In the rows, 128 means zero.
Each row is followed by its class.
[146 139 103 130 118  67 112 125  34 146 122 180 155 174 147 105  66 170
 108 150 101 114 195 131 125 100 117 161] -> QQ
[132 158 117 122 121  74 116 121  14 137 118 144 131 135 161 123  88 144
 111 172  92 120 156 128 114 132 113 153] -> Ns
[131 146 113 132 114  61 124 123  41 153 124 198 135 137 164 106  73 169
 107 135  97 116 164 142 127 114 138 154] -> QQ
[132 143 113 124 124  73 112 119  39 159 127 193 132 150 174  90  66 168
 104 145 103 123 165 146 126  89 142 158] -> QQ
[124 160 113 128 121  99 130 146  61 135 126 153 150 158 145 109  94 144
 102 140 108 104 155 137 119 129 144 123] -> Ns
[131 123 104 120 122  80 122 105  46 143 141 182 149 154 164  99  78 160
  92 153 104 117 161 152 127 108 137 151] -> QQ
[137 134 112 136 121  93 118 132  47 144 129 156 128 141 166 111  87 153
 115 135  96 118 166 161 131 125 131 142] -> Ns
[121 142 118 129 120  72 107 141  96 142 121 186 148 150 144 115  93 158
 112 143 120 113 156 132 119 114 140 143] -> QQ
[122 131 119 131 118  72 104 126  20 148 119 138 118 123 149 112  84 148
 108 145  89 111 163 127 125 136 121 140] -> Ns
[114 142 119 129 137  83 129 131  42 135 128 163 129 147 153 117  79 169
 109 149  77 109 157 142 132 126 133 148] -> QQ
[132 130 121 123 123  85 117 128  45 144 124 172 138 142 167 133  76 160
 103 133  89 130 160 137 124 125 134 159] -> Ns
[139 139 104 115 102 102 114 127  51 147 127 156 131 141 152  88  74 135
 117 139  90 133 177 137 129 117 127 128] -> Ns
[129 129 107 127 123  96 107 137  52 134 120 180 145 128 159 117  79 161
 105 143  93 114 178 149 127 123 129 139] -> QQ
[126 133 125 128 123  87 127 120  43 131 120 151 134 140 163 111  86 156
 115 154 109 121  80 132 127 127 127 150] -> Ns
[127 129 117 118 113  97 126 128  35 146 121 155 128 145 154 130  73 157
 113 143  93 123 159 138 121 118 117 165] -> Ns
[129 127 127 132 118  88 115 133  80 142 129 185 143 158 151 106  99 160
  99 126 114 121 152 134 125 123 129 154] -> QQ
[110 122 122 120 122  64 117 129  25 146 120 152 128 129 166 117  87 167
 113 155 100 114 156 131 131 142 123 157] -> Ns
[128 132 110 130 123  73 112 129  30 131 124 168 123 138 164 118  81 166
 107 153  88 122 164 141 127 136 114 168] -> Ns
[128 135 132 133 128  83 112 128  60 158 119 164 146 140 155 142 106 170
 114 144 106 114 150 130 116 142 119 150] -> Ns
[135 151 109 130 106  81 117 133  24 150 118 167 142 164 159 113  72 155
 113 149  86 110 179 151 140 109 112 144] -> Ns
[122 132 132 136 123  77 112 126  53 141 127 158 129 107 160 121 115 146
 129 125  97 120 178 133  96 162 123 135] -> Ns
[124 132 131 127 123  76 117 119  65 141 124 162 138 135 150 122  79 150
 114 142 112 121 170 141 131 112 142 141] -> QQ
[125 141 118 124 122  58 117 145  46 146 115 177 134 148 149  89  87 148
 122 136 104 109 168 144 124 113 144 157] -> QQ
[122 138 139 127 127  56 120 128  26 144 120 162 129 125 170 112  93 173
 108 151 106 109 176 134 133 155 136 160] -> QQ
[137 136  99 131 137  96 110 129  42 149 129 179 128 151 146 115  69 153
 121 141  92 123 170 133 125 103 129 156] -> QQ
[133 136 126 127 122  84 106 134  40 145 121 150 130 136 194 114  82 154
 104 139 104 115 167 139 124 121 110 125] -> Ns
[123 143 126 124 134  88 109 142  28 146 126 136 150 155 164 117  96 156
 116 150 103 122 160 131 122 133 120 144] -> Ns
[127 128 130 122 120  92 112 147  49 141 117 159 142 133 155 120  90 150
 115 145 100 115 153 139 121 122 131 126] -> Ns
[118 127 125 126 120  95 116 150  59 163  96 119 164 137 152 145 110 154
 100 158 103 118 157 130 126 154 113 128] -> Ns
[129 138 111 141 113  55 109 120  10 139 138 174 143 144 170 121  82 177
 103 159  97 118 169 134 124 126 129 159] -> QQ
[132 142 112 124 118  93 114 135  30 158 114 131 137 139 173 112  89 146
 107 153  92 132 153 133 125 137 121 148] -> Ns
[128 148 119 124 126  96 108 124  66 145 126 169 131 125 151  99  70 152
 108 125  97 118 172 114 121 101 128 148] -> QQ
[129 133 101 132 142  78 107 123   4 146 121 122 141 134 170 129  70 160
 104 160  77 125 162 144 130 147 107 151] -> Ns
[130 141 136 121 120  91 126 140  52 140 121 140 139 140 158  89  94 142
 111 147  84 128 156 132 134 123 127 129] -> Ns
[133 134 111 138 124  88 129 145  41 145 129 128 134 132 166 121 118 148
 112 138 100 121 160 122 129 159 121 135] -> Ns
[135 140 125 126 126  72 109 123  30 151 125 193 132 134 160  92  82 157
 116 133 101 114 171 145 128 104 140 156] -> QQ
[136 132  79 124 121  76 114 117  17 128 129 175 139 157 178  94  63 167
 109 143  94 124 166 141 130 124 137 164] -> QQ
[118 136 122 131 116  84 117 123  56 150 131 204 128 129 147 107  77 147
 115 126  99 109 179 159 129 121 135 147] -> QQ
[153 141 106 143 120  83 114 120  30 142 126 184 142 148 172 118  64 157
 115 141  89 124 162 124 105 113 125 155] -> Ns
[134 139 126 140 128  84 111 127  38 114 135 135 152 129 169 123  99 158
 119 129  98 120 156 139 124 129 137 153] -> Ns
[129 128 146 139 127  74 104 142  39 144 123 159 141 125 162 123  99 148
 107 114  99 115 184 132 111 122 120 140] -> Ns
[127 123 121 134 104  85 112 133  31 146 130 125 154 146 165 114  82 160
 110 157  92 126 167 139 126 130 136 164] -> QQ
[124 136 119 138 120  62 127 120  26 147 127 185 140 147 171 114  72 170
 118 149  85 107 167 147 141 118 130 152] -> QQ
[135 136 117 128 114  82 112 140  29 143 126 157 111 125 174 111  79 161
 134 144  87 113 171 140 127 135 123 129] -> Ns
[126 137 120 127 124  70 101 145  35 158 133 148 149 137 161 122  96 155
 109 148  91 121 140 137 139 132 115 178] -> Ns
[126 129 128 142 115  73 124 135  35 147 121 183 153 155 158 125  63 167
 109 148 111 124 165 143 129 117 123 162] -> QQ
[134 136 121 136 108  80 102 123  34 143 123 160 131 139 165 101  61 164
 109 129  85 122 173 143 128 144 122 139] -> Ns

Each row is followed by its class.
[143 153 156 109  91 110 116 159 117 133 129 134 121 113 125 128 119 118
 101 153 123 111 111 172 131 139 136 117] -> (86)
[141 196 147 145 106 107 127 138 102 130 114 110 112  93 125 101  92 116
  99 123 129 120 127 169 126 144 161 125] -> (81)
[141 185 146 123 108  91 120 150 105 145 119 126 114  78 130 112 108  91
  84 157 122 123 128 171 143 162 157 122] -> (86)
[142 171 159 128  90 126 136 152 120 123 142 112 117  90 117 126 104 103
  84 127 140 102 102 163 130 129 127 129] -> (84)
[143 154 139 124  99 125 123 154  97 129 124 126 105 110 125  96 108 105
 111 125 132 111  98 154 149 136 144 114] -> (77)
[142 167 153 117  99 128 134 148 118 130 129 118 117 110 124 117 108 111
 114 134 132 105 103 160 141 130 137 125] -> (84)
[141 158 144 126  96 120 113 157 120 122 133 123 124 120 133 123 117 124
 106 123 129 110 106 156 124 135 131 121] -> (86)
